Below is a small trained network, with its code and all its weights. Each question gives an input and a target symbol and asks what happens when units are switched off, that is, made to give their printed mean instead of their output.

import numpy as np


def w(rows, s, z=0):
    codes = np.array(rows[::2]) - 128.0
    scale = np.full(codes.shape[1], s)
    scale[-1] = z or s
    return codes * scale


def f(y):
    return np.maximum(y, 0)


def softmax(a):
    e = np.exp(a - a.max(-1, keepdims=True))
    return e / e.sum(-1, keepdims=True)


def log_softmax(a):
    a = a - a.max(-1, keepdims=True)
    return a - np.log(np.exp(a).sum(-1, keepdims=True))


def net(x, mask):
    ids = ['αδεθμξσω'.index(c) for c in x.split()]
    T = len(ids)
    res = E[ids] + P[:T]
    u = 0
    for l in range(3):
        r = res
        for j in range(2):
            rows = slice(3 * j, 3 * j + 3)
            q, k, v = (r @ M[l][rows].T for M in (Q, K, V))
            z = softmax(np.where(np.tri(T) > 0, q @ k.T / 3**0.5, -1e9)) @ v
            o = O[l][rows]
            res = res + np.where(mask[u + j], z, o[:, -1]) @ o[:, :-1]
        u += 2
        y = f(res @ A[l][:, :-1].T + A[l][:, -1])
        res = res + np.where(mask[u : u + 4], y, B[l][:, -1]) @ B[l][:, :-1]
        u += 4
    return log_softmax(res[-1] @ U[:, :-1].T + U[:, -1])


Q, K, V, O, A, B = {}, {}, {}, {}, {}, {}
E = w([
[82,51,144,121],'α',
[118,166,52,207],'δ',
[180,176,118,65],'ε',
[87,43,100,195],'θ',
[51,72,236,110],'μ',
[120,137,110,132],'ξ',
[253,70,254,219],'σ',
[110,85,98,147],'ω',
],0.016)
P = w([
[60,64,113,1],'0',
[19,184,116,93],'1',
[57,200,114,108],'2',
[81,206,104,133],'3',
[120,200,101,150],'4',
[152,191,97,171],'5',
[171,177,87,166],'6',
],0.0041)
Q[0] = w([
[138,96,78,122],'L0H1',
[56,91,83,128],'L0H1',
[46,186,103,88],'L0H1',
[241,158,153,2],'L0H2',
[42,120,182,120],'L0H2',
[67,37,142,166],'L0H2',
],0.0063)
K[0] = w([
[103,97,130,136],'L0H1',
[123,137,94,116],'L0H1',
[89,165,111,95],'L0H1',
[246,119,171,126],'L0H2',
[165,132,56,46],'L0H2',
[92,119,128,95],'L0H2',
],0.014)
V[0] = w([
[163,114,206,137],'L0H1',
[252,118,254,250],'L0H1',
[90,164,137,99],'L0H1',
[219,119,224,179],'L0H2',
[116,91,161,169],'L0H2',
[158,144,134,170],'L0H2',
],0.0064)
O[0] = w([
[165,104,102,90,189],'L0H1',
[254,83,116,88,254],'L0H1',
[98,148,128,131,100],'L0H1',
[107,208,157,207,175],'L0H2',
[73,156,120,135,178],'L0H2',
[138,154,131,166,126],'L0H2',
],0.0081,0.0034)
A[0] = w([
[47,168,108,165,175],'L0N1',
[140,106,69,254,179],'L0N2',
[110,26,51,30,151],'L0N3',
[158,201,102,112,253],'L0N4',
],0.0076,0.0051)
B[0] = w([
[110,104,102,181,237],'L0N1',
[108,77,27,73,253],'L0N2',
[133,219,121,254,229],'L0N3',
[132,150,46,85,250],'L0N4',
],0.0086,0.0053)
Q[1] = w([
[164,94,147,161],'L1H1',
[102,98,148,142],'L1H1',
[85,93,115,251],'L1H1',
[97,142,109,106],'L1H2',
[156,109,154,125],'L1H2',
[170,101,115,131],'L1H2',
],0.024)
K[1] = w([
[204,130,85,219],'L1H1',
[161,31,201,171],'L1H1',
[251,38,176,70],'L1H1',
[1,206,73,153],'L1H2',
[161,82,180,182],'L1H2',
[202,81,109,127],'L1H2',
],0.0099)
V[1] = w([
[80,153,163,53],'L1H1',
[176,62,255,213],'L1H1',
[65,33,139,42],'L1H1',
[36,218,197,106],'L1H2',
[56,101,116,37],'L1H2',
[133,88,190,134],'L1H2',
],0.0056)
O[1] = w([
[60,97,137,66,58],'L1H1',
[216,80,177,147,100],'L1H1',
[59,101,184,64,80],'L1H1',
[209,118,152,142,2],'L1H2',
[254,196,90,146,80],'L1H2',
[90,172,156,131,70],'L1H2',
],0.0066,0.006)
A[1] = w([
[72,75,191,131,202],'L1N1',
[81,130,108,134,3],'L1N2',
[205,63,2,192,112],'L1N3',
[96,81,188,101,64],'L1N4',
],0.0081,0.0054)
B[1] = w([
[203,68,55,10,161],'L1N1',
[55,173,174,113,137],'L1N2',
[34,189,254,49,249],'L1N3',
[139,144,153,242,138],'L1N4',
],0.0068,0.015)
Q[2] = w([
[158,142,39,60],'L2H1',
[121,104,31,63],'L2H1',
[223,148,179,93],'L2H1',
[5,122,91,102],'L2H2',
[90,122,1,126],'L2H2',
[191,68,169,202],'L2H2',
],0.0081)
K[2] = w([
[213,68,131,10],'L2H1',
[148,90,210,26],'L2H1',
[201,120,93,191],'L2H1',
[105,199,86,36],'L2H2',
[145,203,62,89],'L2H2',
[112,85,90,236],'L2H2',
],0.011)
V[2] = w([
[127,163,127,99],'L2H1',
[142,127,128,118],'L2H1',
[102,168,93,246],'L2H1',
[152,133,89,69],'L2H2',
[66,114,130,173],'L2H2',
[131,85,104,205],'L2H2',
],0.013)
O[2] = w([
[57,148,54,136,165],'L2H1',
[117,117,136,153,109],'L2H1',
[159,205,142,54,90],'L2H1',
[161,108,142,53,164],'L2H2',
[97,26,115,255,168],'L2H2',
[193,103,220,213,2],'L2H2',
],0.008,0.0087)
A[2] = w([
[53,182,240,180,24],'L2N1',
[204,219,148,59,130],'L2N2',
[175,227,130,217,254],'L2N3',
[45,177,185,2,135],'L2N4',
],0.0076,0.0074)
B[2] = w([
[32,162,244,60,146],'L2N1',
[126,114,211,117,170],'L2N2',
[201,167,94,245,157],'L2N3',
[200,95,122,120,255],'L2N4',
],0.012,0.018)
U = w([
[122,12,176,140,239],'α',
[33,131,89,111,75],'δ',
[219,104,100,203,134],'ε',
[84,197,157,146,192],'θ',
[113,152,192,106,110],'μ',
[161,202,36,174,86],'ξ',
[166,148,93,74,128],'σ',
[2,161,209,64,2],'ω',
],0.009,0.0059)

Each question gives the input, a string of symbols that net reads in full, and the target symbol t.
The units are the heads (3 rows each of Q, K, V and O) and the neurons (one row each of A and B). Each row of codes is followed by its name. A weight is (code - 128) times the scale printed after its matrix; where a second scale follows, it is the last column's (O, A, B and U).
mask holds one flag per unit, layer by layer, with each layer's heads first. A switched-off unit (its flag False) gives its mean, the last column of its rows in O or B, instead of its output. The means were averaged over made-up inputs and are rounded, as every weight is.
A unit's drop is (log p(t) with every unit on - log p(t) with that unit switched off) / (log p(t) with every unit on - log p(t) with every unit switched off).
The circuit of an input: a set's keep is (log p(t) with only the set's units on - log p(t) with every unit switched off) / (log p(t) with every unit on - log p(t) with every unit switched off). Starting from the 12 units with the biggest drops (on a tie, the unit counted first), units are removed one at a time, each time the one whose removal leaves the highest keep (on an exact tie, the one counted first), for as long as the keep stays at least 0.8.
units of the circuit, in order: the units of the circuit, biggest drop first
k most important neurons of layer l: the k neurons of layer l with the biggest drops, biggest first
heads that matter: for each layer, one digit per head in row order, 1 if its drop is at least 0.15 and else 0, layers parted by /
input ξ ε α σ α, target θ: heads that matter	00 / 10 / 01
input μ δ ε ξ, target σ: heads that matter	01 / 01 / 01
input ξ θ ε ε ω, target σ: units of the circuit, in order	L2N4, L2H2
input σ σ ε δ α, target δ: heads that matter	11 / 01 / 10
input ξ μ θ μ ω, target α: units of the circuit, in order	L1H1, L2H1, L1N1
input ε ω ω μ ξ, target α: heads that matter	11 / 11 / 10
input μ α ω, target α: most important neuron of layer 2	L2N3
input μ α ξ δ ξ θ ξ, target δ: units of the circuit, in order	L2N4, L1H1, L2H1
input ξ ξ α, target ε: heads that matter	11 / 01 / 01
input μ ε θ, target σ: units of the circuit, in order	L2H2, L2N4
input ε μ ε σ μ ε σ, target σ: heads that matter	11 / 11 / 01
input θ δ σ ε, target ξ: units of the circuit, in order	L0H2, L2N3
input ε σ θ ω θ ξ δ, target σ: heads that matter	10 / 10 / 01
input ξ ξ μ α ε δ α, target δ: 3 most important neurons of layer 0	L0N2, L0N3, L0N1
input μ δ σ σ σ ξ δ, target σ: units of the circuit, in order	L1N3, L2N4, L2H2, L0H1
input μ ω α θ ξ, target α: heads that matter	10 / 10 / 11
input ξ μ δ θ ω, target δ: units of the circuit, in order	L2N4, L2H2, L0H1
input δ θ ξ α ξ ω, target δ: heads that matter	10 / 10 / 01
input ω ω δ α δ, target δ: heads that matter	10 / 00 / 01
input μ ε α ω, target σ: heads that matter	01 / 01 / 01
input ε ε ε δ ω σ ε, target ξ: most important neuron of layer 0	L0N2
input ε α α ξ, target σ: heads that matter	00 / 01 / 11
input ω θ ε σ δ σ, target δ: most important neuron of layer 1	L1N3
input σ δ ω, target μ: heads that matter	10 / 11 / 01
input α α α, target ε: 2 most important neurons of layer 1	L1N3, L1N1
